Here is a tiny trained network, its code and every weight. The questions are about switching its units off for an input and a target symbol, where a switched-off unit gives its printed mean instead of its output.

import numpy as np


def w(rows, s, z=0):
    codes = np.array(rows[::2]) - 128.0
    scale = np.full(codes.shape[1], s)
    scale[-1] = z or s
    return codes * scale


def norm(h):
    return h / np.sqrt((h * h).mean(-1, keepdims=True) + 1e-5)


def f(y):
    return y / 2 * (1 + np.tanh(0.7978845608 * (y + 0.044715 * y**3)))


def softmax(a):
    e = np.exp(a - a.max(-1, keepdims=True))
    return e / e.sum(-1, keepdims=True)


def log_softmax(a):
    a = a - a.max(-1, keepdims=True)
    return a - np.log(np.exp(a).sum(-1, keepdims=True))


def net(x, mask):
    ids = ['Θβγδσω'.index(c) for c in x.split()]
    T = len(ids)
    res = E[ids] + P[:T]
    q, k, v = (norm(res) @ M[0].T for M in (Q, K, V))
    z = softmax(np.where(np.tri(T) > 0, q @ k.T / 3**0.5, -1e9)) @ v
    res = res + np.where(mask[0], z, O[0][:, -1]) @ O[0][:, :-1]
    y = f(norm(res) @ A[0][:, :-1].T + A[0][:, -1])
    res = res + np.where(mask[1:17], y, B[0][:, -1]) @ B[0][:, :-1]
    return log_softmax(norm(res)[-1] @ U[:, :-1].T + U[:, -1])


Q, K, V, O, A, B = {}, {}, {}, {}, {}, {}
E = w([
[44,214,185],'Θ',
[74,70,117],'β',
[116,74,73],'γ',
[247,152,139],'δ',
[142,68,224],'σ',
[77,149,233],'ω',
],0.014)
P = w([
[1,15,93],'0',
[31,28,116],'1',
[45,70,147],'2',
[55,108,180],'3',
[79,130,183],'4',
[92,155,204],'5',
[104,172,212],'6',
[117,184,223],'7',
[129,200,231],'8',
[143,217,250],'9',
[138,210,236],'10',
],0.0037)
Q[0] = w([
[137,57,252],'H1',
[165,168,62],'H1',
[103,173,160],'H1',
],0.046)
K[0] = w([
[254,216,151],'H1',
[93,82,69],'H1',
[116,157,68],'H1',
],0.035)
V[0] = w([
[134,138,82],'H1',
[107,130,254],'H1',
[109,246,98],'H1',
],0.0086)
O[0] = w([
[80,127,135,77],'H1',
[241,52,99,254],'H1',
[41,4,190,38],'H1',
],0.0046,0.006)
A[0] = w([
[144,155,150,83],'N1',
[58,233,171,79],'N2',
[26,176,148,91],'N3',
[116,254,63,253],'N4',
[141,128,128,105],'N5',
[145,142,134,110],'N6',
[54,138,90,177],'N7',
[133,155,140,119],'N8',
[204,120,90,131],'N9',
[131,166,148,107],'N10',
[157,245,144,75],'N11',
[163,159,92,159],'N12',
[148,73,78,48],'N13',
[114,128,123,129],'N14',
[79,155,43,4],'N15',
[142,159,147,104],'N16',
],0.016,0.0058)
B[0] = w([
[120,94,158,132],'N1',
[103,205,75,157],'N2',
[106,52,130,172],'N3',
[169,254,201,168],'N4',
[129,121,134,128],'N5',
[127,114,143,133],'N6',
[171,148,122,161],'N7',
[123,110,142,127],'N8',
[185,117,186,254],'N9',
[118,90,149,128],'N10',
[102,80,176,151],'N11',
[171,140,123,166],'N12',
[86,121,134,159],'N13',
[130,127,123,121],'N14',
[116,74,72,130],'N15',
[120,100,155,135],'N16',
],0.046,0.0061)
U = w([
[237,69,157,137],'Θ',
[94,217,124,64],'β',
[166,41,6,107],'γ',
[41,61,175,126],'δ',
[212,214,51,83],'σ',
[75,170,51,253],'ω',
],0.015,0.0075)

Each question gives the input, a string of symbols that net reads in full, and the target symbol t.
The units are the heads (3 rows each of Q, K, V and O) and the neurons (one row each of A and B). Each row of codes is followed by its name. A weight is (code - 128) times the scale printed after its matrix; where a second scale follows, it is the last column's (O, A, B and U).
mask holds one flag per unit, heads first, then neurons. A switched-off unit (its flag False) gives its mean, the last column of its rows in O or B, instead of its output. The means were averaged over made-up inputs and are rounded, as every weight is.
A unit's drop is (log p(t) with every unit on - log p(t) with that unit switched off) / (log p(t) with every unit on - log p(t) with every unit switched off).
The circuit of an input: a set's keep is (log p(t) with only the set's units on - log p(t) with every unit switched off) / (log p(t) with every unit on - log p(t) with every unit switched off). Starting from the 12 units with the biggest drops (on a tie, the unit counted first), units are removed one at a time, each time the one whose removal leaves the highest keep (on an exact tie, the one counted first), for as long as the keep stays at least 0.8.
units of the circuit, in order: the units of the circuit, biggest drop first
unit that matters most: the unit with the biggest drop
top k neurons: the k neurons with the biggest drops, biggest first
drop when u is switched off: that unit's drop, to one decimal
input ω ω γ σ β β ω, target δ: unit that matters most	N9
input σ σ Θ ω β, target δ: units of the circuit, in order	N13, N9
input σ δ σ ω β ω, target ω: units of the circuit, in order	N2, N9
input δ σ β σ σ Θ σ σ σ δ Θ, target ω: top 2 neurons	N2, N9
input δ σ β β σ, target δ: units of the circuit, in order	H1, N9, N4
input δ δ β, target γ: units of the circuit, in order	N9, N4
input Θ β σ δ σ σ σ β σ β β, target γ: top 4 neurons	N4, N9, N3, N7
input β σ ω β, target δ: top 4 neurons	N13, N4, N2, N9
input γ δ σ β δ σ σ σ ω ω, target δ: top 2 neurons	N3, N11
input β β σ σ σ ω σ σ Θ β, target ω: top 3 neurons	N9, N3, N4
input δ β β Θ γ, target σ: drop when N15 is switched off	0.1
input δ γ ω σ, target δ: drop when H1 is switched off	0.9
input σ β Θ, target ω: drop when N2 is switched off	1.1
